What each symbol does to the units:
* | te zu
j994 | j793 j827
j630 | j740 j287
j617 | j852 j612
j854 | j483 j268
j495 | j617 j108
j593 | j625 j454
j578 | j285 j680
j981 | j907 j593
j194 | j526 j526
j605 | j630 j948
j107 | j578 j981
j870 | j994 j747
j514 | j285 j83
j863 | j944 j133
j963 | j666 j744
j703 | j69 j711
j798 | j593 j717
j702 | j411 j786
j684 | j196 j798
j474 | j714 j180
j625 | j471 j830
j907 | j472 j616
j837 | j561 j793
j640 | j194 j695
j616 | j474 j196
j471 | j684 j133
j574 | j523 j106
j112 | j837 j686
j108 | j612 j17
j792 | j744 j198
j666 | j605 j261
j454 | j195 j474
j430 | j534 j472
j268 | j702 j625
j612 | j91 j786
j793 | j301 j602
j771 | j127 j906
j472 | j411 j702
j827 | j739 j630
j733 | j347 j951
j830 | j714 j278
j339 | j112 j46
j951 | j717 j287
j786 | j703 j852
j436 | j83 j534
j341 | j287 j944
j569 | j198 j194
j278 | j906 j605
j711 | j103 j14
j899 | j686 j948
j657 | j474 j668
j103 | j14 j107
j78 | j368 j107
j944 | j454 j981
j105 | j899 j574
j534 | j78 j411
j285 | j711 j14
j744 | j261 j105
j717 | j602 j46
j347 | j180 j717
j739 | j561 j740
j799 | j747 j799
j14 | j114 j181
j695 | j413 j495
j523 | j739 j640
j301 | j339 j746
j746 | j870 j717
j181 | j436 j430
j740 | j799 j963
j106 | j526 j612
j747 | j827 j605
j287 | j46 j837
j46 | j625 j561
j731 | j963 j561
j680 | j852 j963
j91 | j703 j703
j413 | j289 j827
j289 | j106 j106
j852 | j695 j434
j561 | j278 j301
j69 | j472 j103
j133 | j657 j733
j127 | j602 j863
j906 | j863 j545
j196 | j951 j593
j114 | j514 j436
j545 | j733 j195
j668 | j616 j684
j195 | j733 j771
j368 | j181 j578
j411 | j107 j483
j686 | j792 j569
j83 | j846 j114
j526 | j574 j289
j180 | j545 j602
j261 | j948 j899
j714 | j951 j341
j17 | j786 j514
j198 | j105 j526
j434 | j495 j69
j602 | j195 j830
j846 | j14 j368
j483 | j981 j702
j948 | j731 j686

The rows follow the links: the fewer symbols apart two units are, the more alike their rows tend to be.

Each row is also shifted at random along 7 hidden directions that mean nothing.

Some units, each with a row of numbers:
j906: [9,15,0,8,3,-3,19,-15,19,-18,14,25,-1,-18,-7,-11,14,-2,10,19,-30,8,8,7,2,17,-8,-12,23,-7,12,-1,2,0,-18,-1,-9,0,-4]
j108: [-26,10,8,-1,17,7,1,7,7,14,-6,8,14,-7,5,2,-6,3,4,20,2,12,-2,-2,-13,1,27,2,9,16,11,13,2,4,-1,-3,7,-8,10]
j951: [-12,-3,0,-3,-1,-3,8,-14,7,10,2,21,8,-19,2,-2,17,-1,17,-6,-12,0,-6,13,-2,0,-5,3,4,-3,-10,-12,10,5,-2,-2,6,7,-14]
j593: [-1,1,4,6,-2,-3,1,3,4,-18,14,12,-4,-18,-15,-10,11,-4,14,5,-24,11,27,6,-10,6,-33,-9,-8,-8,3,-1,4,-4,-12,1,10,6,-19]
j472: [1,-26,14,-2,5,2,-14,-11,-5,26,-15,-9,1,13,26,38,8,-11,10,-19,9,-8,0,5,3,-15,12,-12,-4,-11,-22,-18,0,-7,36,-11,9,25,-17]
j798: [-2,-20,-6,-11,-10,12,-7,6,-26,0,9,6,8,16,3,-5,-6,12,-8,-13,-5,-4,3,-9,-1,-3,1,17,1,-4,-9,-10,-1,0,5,29,-14,4,-6]
j83: [-23,16,8,23,19,4,13,4,30,1,8,-2,1,1,1,-19,-1,-11,16,24,-4,6,-19,12,-3,1,2,14,11,4,-9,-1,1,10,-17,-1,16,-8,-2]
j78: [31,-2,5,13,-1,10,0,14,-4,-19,10,-14,-16,35,-1,-2,-14,1,-14,16,-4,-3,9,-12,7,7,3,1,11,-3,3,3,-14,-10,-3,16,-10,-3,10]
j289: [20,17,1,-2,1,-5,-8,11,1,-16,10,-9,0,-14,-12,-17,-8,-5,-1,7,5,19,-7,10,-3,0,-9,8,-1,-11,7,-10,8,14,-19,10,0,-4,1]
j368: [1,-2,7,3,6,-4,17,3,20,22,-6,-7,6,7,11,-8,-2,-10,8,8,-5,-7,-16,-7,-10,-7,7,0,-11,13,-7,23,7,-4,17,8,11,-17,2]
j793: [9,-16,-7,-21,-17,-3,-20,-13,-12,9,-12,1,-12,-1,-1,10,21,10,-10,-34,14,-17,19,-5,3,-12,-14,-12,-30,-11,-11,8,-11,-16,18,-15,5,2,-9]
j846: [-49,0,23,0,10,-3,11,-9,27,40,-9,3,-13,11,21,36,17,3,19,16,-12,-9,7,8,8,-4,38,-37,20,6,-10,22,-2,-26,34,-23,6,10,0]
j261: [-23,-5,-14,4,-5,3,-6,5,-18,-12,-4,-13,-3,17,1,4,-14,7,-19,-20,20,-9,0,-6,17,3,-4,7,0,2,-1,-9,-7,5,-2,-5,-11,5,2]
j181: [27,-7,1,15,4,0,2,-6,15,5,-1,-11,-2,6,11,1,-5,-16,6,-5,3,-6,-23,9,0,-8,-4,12,-12,-3,-10,-9,4,6,6,-7,8,-3,-5]
j534: [18,-11,0,3,-7,15,-5,24,-16,-4,6,-18,-11,40,-4,-7,-21,13,-21,6,4,-8,14,-20,-1,0,4,10,-10,14,4,22,-14,-11,5,18,-5,-14,12]
j612: [-2,3,-3,-3,11,6,-11,11,2,5,-5,-2,16,-18,-6,-13,-15,-2,-1,-4,14,14,-6,0,-22,-8,-2,20,-28,16,11,10,9,15,-6,-8,15,-16,2]
j194: [21,-3,-11,-10,-15,2,-19,15,-16,5,1,-17,-4,-1,-11,2,-23,13,-17,-20,22,4,-6,11,3,-2,7,18,-22,12,9,2,9,15,-7,-8,-7,-8,9]
j495: [8,11,11,7,19,2,-7,-9,8,-14,0,3,7,-9,7,9,4,-13,5,16,1,18,-3,4,-1,3,9,-5,20,-18,7,-23,-2,6,-5,-2,-1,12,1]
j114: [16,-3,4,18,2,11,-10,-4,8,-11,10,-11,-24,22,1,17,-8,3,-8,2,4,-5,1,12,16,3,7,3,3,-6,2,-8,-13,-4,-2,-20,-6,7,3]
j747: [-37,12,0,1,1,-12,6,-6,4,3,0,3,-13,-12,-15,7,12,2,12,15,-7,-7,-1,6,4,-2,-4,-10,6,1,-2,-1,-7,-12,-2,-15,7,7,9]
j107: [0,6,4,18,6,8,12,22,7,0,7,-5,-5,15,-11,-11,-14,4,1,29,-10,2,10,-6,-9,8,3,4,2,26,9,26,-4,-4,-10,3,10,-15,12]
j944: [15,-13,4,-10,-7,0,1,-5,-8,-12,8,10,3,1,5,-4,10,0,0,-9,-21,2,20,-12,-4,-2,-16,-13,-2,-18,-1,-1,1,-13,14,22,-11,6,-15]
j870: [2,12,-5,-5,3,-13,23,-4,6,8,-6,8,18,-13,-1,-33,13,-10,12,17,-4,-7,-35,-12,-11,-7,-4,14,9,1,-16,0,4,6,-8,31,9,-14,11]
j430: [11,-10,4,16,6,6,-5,-3,7,11,-2,-11,-2,13,11,10,-6,-11,8,-6,10,-5,-19,14,4,-8,3,16,-4,-1,-16,-18,1,8,5,-10,10,8,-7]
j91: [-11,4,10,-1,23,5,-2,2,5,-1,-7,0,28,-1,19,-18,0,-15,4,9,8,15,-14,-13,-17,-8,6,10,5,-10,-4,-6,2,11,3,25,8,-7,-5]
j731: [-7,-2,-3,-14,-1,-16,13,-6,-6,-7,-16,-8,14,8,17,-16,13,-12,-9,-12,5,-12,-4,-33,0,-7,-14,-19,2,-20,-13,4,-3,-11,20,34,-5,-4,-4]
j686: [-13,25,3,5,3,-12,13,6,6,-27,1,-4,-3,3,-2,-20,12,-3,-5,16,-4,7,22,-11,11,16,-15,-31,30,-15,4,8,-6,-6,-15,14,-5,1,-4]
j454: [-14,-4,11,-11,3,-5,17,-10,7,9,3,19,17,-8,16,-5,17,-7,17,5,-27,5,1,-6,-6,0,2,-15,18,-13,-9,-1,11,-7,16,29,-6,5,-14]
j740: [-1,-9,-7,-14,-16,-16,5,-13,-6,20,-14,-3,-12,-6,-3,31,3,3,-2,-7,-4,-20,-6,-6,3,-8,8,-19,-15,10,6,11,0,-19,29,-18,-6,4,18]
j684: [-19,-10,-1,-5,-8,-2,10,-1,0,25,2,16,0,-15,-7,19,-2,9,15,2,-20,-2,5,13,-5,2,12,-3,-3,26,6,13,14,-3,9,-15,0,4,1]

Where do the symbols, taken in turn from left to right, take each start?
Answers are names.
[27,-1,-6,0,3,0,12,6,-5,-3,-10,-10,11,14,6,-5,-23,-6,-17,9,1,-5,-15,-29,-9,0,12,4,-5,18,19,19,0,-1,12,17,-12,-19,26]
zu zu te zu zu -> j948
[-16,11,-11,1,-2,-10,25,8,1,2,-10,-2,14,-2,1,-23,-6,-3,-4,6,2,-6,-10,-17,-3,7,-3,-2,7,17,3,19,5,6,-6,15,-1,-17,10]
zu zu te te te zu te -> j731
[8,12,0,-16,-6,-17,5,5,3,17,-6,-7,5,-20,-4,-5,-1,-3,5,3,2,6,-15,4,-7,-7,7,-6,-7,5,4,10,15,3,5,6,2,-9,9]
te zu te te zu zu -> j948
[2,3,12,16,11,-5,16,0,13,2,5,9,11,-13,2,-3,5,-19,27,20,-21,11,-5,11,-9,3,-9,0,17,2,-7,-14,12,7,-7,7,14,12,-13]
te zu zu zu zu te -> j495
[-29,-4,-6,-11,-8,-12,-8,4,-3,13,-12,-15,1,-10,3,7,-3,2,-4,-31,21,-2,3,6,3,-7,-6,-9,-24,5,-4,9,10,4,12,-17,6,1,-10]
te zu zu te zu te zu zu -> j106
[3,4,-3,4,1,-20,8,-18,10,-6,-13,-9,6,-14,15,4,10,-23,5,-17,6,-3,-13,4,9,0,-18,-18,2,-19,-9,-20,9,8,8,-7,-1,12,-14]
te zu te te te -> j744
[5,3,-13,-2,-5,-13,21,1,-3,-7,-10,-6,13,-1,2,-19,-7,-9,-9,-1,-1,-9,-15,-23,-4,1,-12,0,-5,9,4,12,5,2,4,20,-6,-15,12]
zu te zu te zu te -> j105
[-16,4,6,-17,-5,-4,7,-5,-11,12,-5,8,-8,16,4,8,20,12,-3,19,-3,-13,2,-16,12,1,26,-19,33,-7,-9,7,-15,-22,11,20,-11,6,19]
zu te zu te zu zu -> j799
[-66,7,6,0,9,19,3,13,-7,-11,21,18,2,13,-5,-16,1,24,0,16,-15,11,20,-3,6,10,9,7,31,-1,-2,2,-10,-5,-16,21,-11,4,-4]
te zu te te zu zu te -> j703
[10,-5,5,10,6,6,6,2,8,6,2,-10,2,25,16,-4,-8,-6,0,8,2,-7,-22,-3,5,-4,16,12,11,-3,-12,-4,-3,2,6,17,-4,-5,4]
te zu zu zu te zu te -> j578
[19,-10,1,-10,-7,-5,15,-9,-1,3,3,13,14,-7,9,-4,4,-7,6,-2,-25,1,-4,-9,-8,-1,-2,-4,3,-6,1,-1,13,-4,14,27,-13,-1,-6]
te zu te te zu zu -> j301
[-13,-13,11,2,3,4,-6,-4,5,18,-7,-10,-17,22,14,35,-1,4,-1,-2,1,-11,9,0,9,-6,21,-20,-3,2,-3,11,-9,-21,29,-20,-2,9,3]
te zu te te te te zu -> j14
[52,-6,8,14,1,2,4,-2,-2,-4,-1,-6,-4,20,12,16,-2,-13,2,14,-7,-3,0,-2,5,7,10,-9,24,-7,-3,-16,-5,-2,4,9,-6,13,3]
te te te te te -> j103
